Below are the code and all the weights of a small trained network. Each question names an input and a class and asks about switching units off, where a switched-off unit gives its printed mean instead of its output.

import numpy as np


def w(rows, s, z=0):
    codes = np.array(rows[::2]) - 128.0
    scale = np.full(codes.shape[1], s)
    scale[-1] = z or s
    return codes * scale


def norm(h):
    return h / np.sqrt((h * h).mean(-1, keepdims=True) + 1e-5)


def f(y):
    return y / 2 * (1 + np.tanh(0.7978845608 * (y + 0.044715 * y**3)))


def log_softmax(a):
    a = a - a.max(-1, keepdims=True)
    return a - np.log(np.exp(a).sum(-1, keepdims=True))


def net(x, mask):
    res = np.array(x, float).reshape(1, 7) / 4 @ E
    u = 0
    for l in range(2):
        y = f(norm(res) @ A[l][:, :-1].T + A[l][:, -1])
        res = res + np.where(mask[u : u + 3], y, B[l][:, -1]) @ B[l][:, :-1]
        u += 3
    return log_softmax(norm(res)[-1] @ U[:, :-1].T + U[:, -1])


A, B = {}, {}
E = w([
[125,156,112,62,124,126,129,112,130,143,146],'x0',
[140,121,117,132,140,121,70,124,99,123,106],'x1',
[202,27,100,78,73,168,134,66,191,1,115],'x2',
[134,119,117,122,146,143,127,150,153,141,117],'x3',
[216,124,131,126,153,15,148,104,206,99,76],'x4',
[92,251,29,148,149,185,211,134,30,70,4],'x5',
[96,105,118,106,139,119,154,150,145,133,112],'x6',
],0.0093)
A[0] = w([
[141,148,66,105,79,191,158,113,123,3,41,2],'0.n1',
[91,71,166,101,139,205,76,102,109,135,211,106],'0.n2',
[129,254,60,175,175,17,174,82,157,109,11,43],'0.n3',
],0.0073,0.0083)
B[0] = w([
[64,118,184,157,56,36,39,136,164,255,103,223],'0.n1',
[116,175,35,190,87,86,146,203,170,81,119,243],'0.n2',
[191,189,115,198,155,191,195,210,163,52,137,255],'0.n3',
],0.012,0.0055)
A[1] = w([
[221,162,202,118,175,1,156,116,175,115,67,200],'1.n1',
[125,111,131,166,41,110,128,160,161,147,86,255],'1.n2',
[138,28,107,109,38,180,105,90,186,37,136,130],'1.n3',
],0.0098,0.0044)
B[1] = w([
[161,23,119,104,138,42,126,31,198,155,32,221],'1.n1',
[50,232,141,74,114,164,68,73,137,226,180,253],'1.n2',
[254,90,69,174,115,118,193,232,60,29,147,215],'1.n3',
],0.0094,0.012)
U = w([
[57,154,145,106,77,127,71,145,106,187,187,253],'0',
[169,173,77,157,116,130,154,217,146,69,135,153],'1',
[129,127,145,121,140,73,113,64,205,187,64,142],'2',
[182,22,140,88,141,92,152,105,121,61,120,41],'3',
[71,197,152,102,183,248,156,143,20,119,114,31],'4',
],0.019,0.0048)

Each question gives the input, the list of numbers given to net, and the class t.
The units are the neurons (one row each of A and B). Each row of codes is followed by its name. A weight is (code - 128) times the scale printed after its matrix; where a second scale follows, it is the last column's (A, B and U).
mask holds one flag per neuron, layer by layer. A switched-off neuron (its flag False) gives its mean, the last column of its row in B, instead of its output. The means were averaged over made-up inputs and are rounded, as every weight is.
A unit's drop is (log p(t) with every unit on - log p(t) with that unit switched off) / (log p(t) with every unit on - log p(t) with every unit switched off).
The circuit of an input: a set's keep is (log p(t) with only the set's units on - log p(t) with every unit switched off) / (log p(t) with every unit on - log p(t) with every unit switched off). Starting from all 6 units, units are removed one at a time, each time the one whose removal leaves the highest keep (on an exact tie, the one counted first), for as long as the keep stays at least 0.8.
units of the circuit, in order: the units of the circuit, biggest drop first
k most important neurons: the k neurons with the biggest drops, biggest first
k most important neurons of layer l: the k neurons of layer l with the biggest drops, biggest first
input [8,6,1,4,4,-5,-2], class 3: units of the circuit, in order -> [0.n1; 1.n2]
input [-2,2,5,5,3,6,0], class 2: units of the circuit, in order -> [0.n1]
input [2,0,-7,-4,-6,1,-6], class 4: 3 most important neurons -> [0.n1; 1.n1; 1.n2]
input [-3,2,-2,6,0,6,-5], class 4: 4 most important neurons -> [1.n3; 0.n2; 1.n1; 0.n1]
input [2,-4,2,6,-2,-4,-8], class 1: 2 most important neurons -> [0.n1; 1.n3]
input [-1,-5,1,3,7,-6,2], class 3: 3 most important neurons -> [0.n1; 1.n3; 0.n2]
input [-7,4,-7,5,0,2,-7], class 4: units of the circuit, in order -> [0.n2; 0.n1]
input [-1,-1,2,-5,-5,-4,8], class 1: 2 most important neurons -> [0.n1; 1.n3]
input [0,1,2,-5,3,0,-1], class 3: units of the circuit, in order -> [0.n2; 1.n3]
input [-4,8,-2,5,5,1,8], class 1: 2 most important neurons of layer 0 -> [0.n3; 0.n1]
input [6,6,8,-8,3,2,-5], class 2: 2 most important neurons of layer 1 -> [1.n2; 1.n1]
input [-7,-6,1,6,5,7,8], class 2: 2 most important neurons of layer 1 -> [1.n3; 1.n1]
input [-1,-1,-8,1,6,1,1], class 1: 3 most important neurons -> [0.n3; 0.n1; 1.n2]
input [-7,-6,-8,-7,2,-5,0], class 2: most important neuron -> [1.n1]
input [8,3,-2,5,-2,1,-8], class 4: 2 most important neurons -> [1.n1; 0.n1]
input [0,3,-1,4,0,-4,3], class 0: 2 most important neurons of layer 1 -> [1.n1; 1.n2]
input [-5,-1,-4,-3,0,3,-5], class 4: 2 most important neurons -> [1.n3; 0.n2]
input [-1,5,2,-3,-8,6,3], class 0: 3 most important neurons -> [0.n1; 0.n3; 1.n3]
input [-8,2,3,2,1,-2,6], class 3: 2 most important neurons of layer 0 -> [0.n2; 0.n3]
input [8,-5,2,7,1,7,-3], class 2: most important neuron of layer 1 -> [1.n3]
